Sim: [143 127 167  73  76 152 143 140 165]
seki: [140 127 143 165 167 142 152  76  73]
Sigu: [143  76 165 167  73 152 127 141 142]
order: [142 152  76  73 140 127 143 165 167] => seki
order: [ 73  76 152 142 167 165 143 127 140] => seki
order: [ 73  76 127 140 143 143 152 165 167] => Sim
order: [142 141 127 152  73 167 165  76 143] => Sigu
order: [ 76  73 140 127 143 165 167 142 152] => seki
order: [152  76  73 140 127 143 165 167 142] => seki

kupi: [160 131 146 121 145 108 110 135  77  95]
sez: [142 131 144 144 138 132  97 155  94 133]
Zil: [ 77 108 131 135 120  95 160 146 110 144]
kevav: [141 104 125 102 136 135  93 126 144 121]
zunu: [137 129 132 125 121 127 104 131 133 129]
Muta: [117 131 138 128 150 127 157 123 111 136]
vono: [131  94 133 133  97 144 138 155 144 142]
zevid: [157 148 143 124 125 123 110 119 122 123]
luses: [108  95 145 135 120 146 160 110  77 131]
Dafi: [115 131 140 164 139 140 119 135 124 113]
zuk: [118 114 106 152 112 134 133 109 148 128]
Feze: [108 135 121  77 144 160  95 131 146 110]
order: [ 77  95 108 110 121 131 135 144 146 160] => Feze
order: [ 94  97 131 133 133 138 142 144 144 155] => vono
order: [113 115 119 124 131 135 139 140 140 164] => Dafi
order: [133 142 131 144 144 138 132  97 155  94] => sez
order: [ 95 110 145  77 121 146 108 131 160 135] => kupi
order: [145 110  95  77 146 108 120 135 160 131] => luses

ruz: [167 117 144 119 121 130 140 141 121 154 133 142 130]
luv: [140 129 144 156 105 123 148 113 138 126 102 138 157]
Vulef: [152 150 112 130 136 133 128 111 145 145 106 130 134]
Darof: [140 142 119 133 130 120 141 121 130 144 117 154 167]
Rofe: [126 138 102 123 113 156 105 140 138 155 129 148 144]
order: [157 138 102 126 138 113 148 123 105 156 144 129 140] => luv
order: [117 119 121 121 130 130 133 140 141 142 144 154 167] => ruz
order: [142 119 133 130 120 141 121 130 144 117 154 167 140] => Darof

kod: [132 145 132 144 114 120 120 178 127 173]
Buk: [157 116 126 158 142  94 109 161 133 129]
Kimam: [145 114 132 178 173 119 127 144 132 120]
order: [119 145 132 114 132 120 144 178 127 173] => Kimam
order: [114 119 120 127 132 132 144 145 173 178] => Kimam
order: [132 145 144 132 173 120 119 114 178 127] => Kimam

vef: [103 139 142 134 141 132 120 120 140 138 131 128 120 146 147 125 117 159
 150  91 133 128 120 128 134 149 135 122 115 162]
Virav: [122 140 120 128 125 147 128 159 162 150 146 115 120 142 138 132  91 149
 134 103 134 134 141 131 117 120 120 139 133 128]
zafoz: [142 155  99 122 120 153 131 179 148 124 125 129 115 146 162 116 136 137
  97 156 121 109 144 138 134 119 118 117 150 121]
gaz: [120 134  97 124 143 117  99 118 121 156 125 122 142 146 109 131 119 155
 138 148 116 121 137 179 136 115 150 153 162 129]
order: [121 150 117 118 119 134 138 144 109 121 156  97 137 136 116 162 146 115
 129 125 124 148 179 131 153 120 122  99 155 142] => zafoz
order: [121 142 155  99 122 120 153 131 179 148 124 125 129 115 146 162 116 136
 137  97 156 121 109 144 138 134 119 118 117 150] => zafoz
order: [ 91 103 115 117 120 120 120 120 122 125 128 128 128 131 132 133 134 134
 134 138 139 140 141 142 146 147 149 150 159 162] => Virav

zap: [106  93 149 112]
rora: [ 94 112 106 149]
pov: [149  93 112 107]
order: [149  93 112 106] => zap
order: [ 93 107 149 112] => pov
order: [112 149  93 106] => zap
order: [112 107 149  93] => pov
order: [ 93 107 112 149] => pov

liri: [151 152 139 116 106]
Mun: [160 174 125 125 125]
Diged: [160 126 125 174 125]
sigi: [160 125 126 124 174]
nozed: [100  90 125  96 108]
berur: [174 125 126 160 125]
order: [125 125 125 160 174] => Mun
order: [125 125 160 174 125] => Mun
order: [174 124 126 125 160] => sigi
order: [ 90  96 100 108 125] => nozed

Zefe: [147 134 145 130 125 115 134 146 125 130 117  83 116 120 145 129 133]
malib: [144 136 127 118 124 146 133 124 130  87 103 120 134 140 123 149 134]
Nez: [124 145  84 127 136 116 118 131 131 120 144 114 136 135 145 146 125]
bib: [116 136 145 124 131 114  84 118 120 146 127 135 145 136 144 131 124]
dos: [ 91 120 125 147 123 143 141 139 142 128 122 118 142 141 122 133 101]
Vis: [143 129 124 117 138 144 123 133 109  86 119 122 146 125 138 144 136]
bavib: [146 145 118 114 131 116 136 145  84 136 124 119 135 144 124 127 131]
Pefa: [ 93 121 127 147 121 144 139 140 141 128 120 118 143 140 122 133  98]
order: [ 84 114 116 118 120 124 124 127 131 131 135 136 136 144 145 145 146] => bib
order: [124 116 136 145 124 131 114  84 118 120 146 127 135 145 136 144 131] => bib
order: [133  98  93 121 127 147 121 144 139 140 141 128 120 118 143 140 122] => Pefa

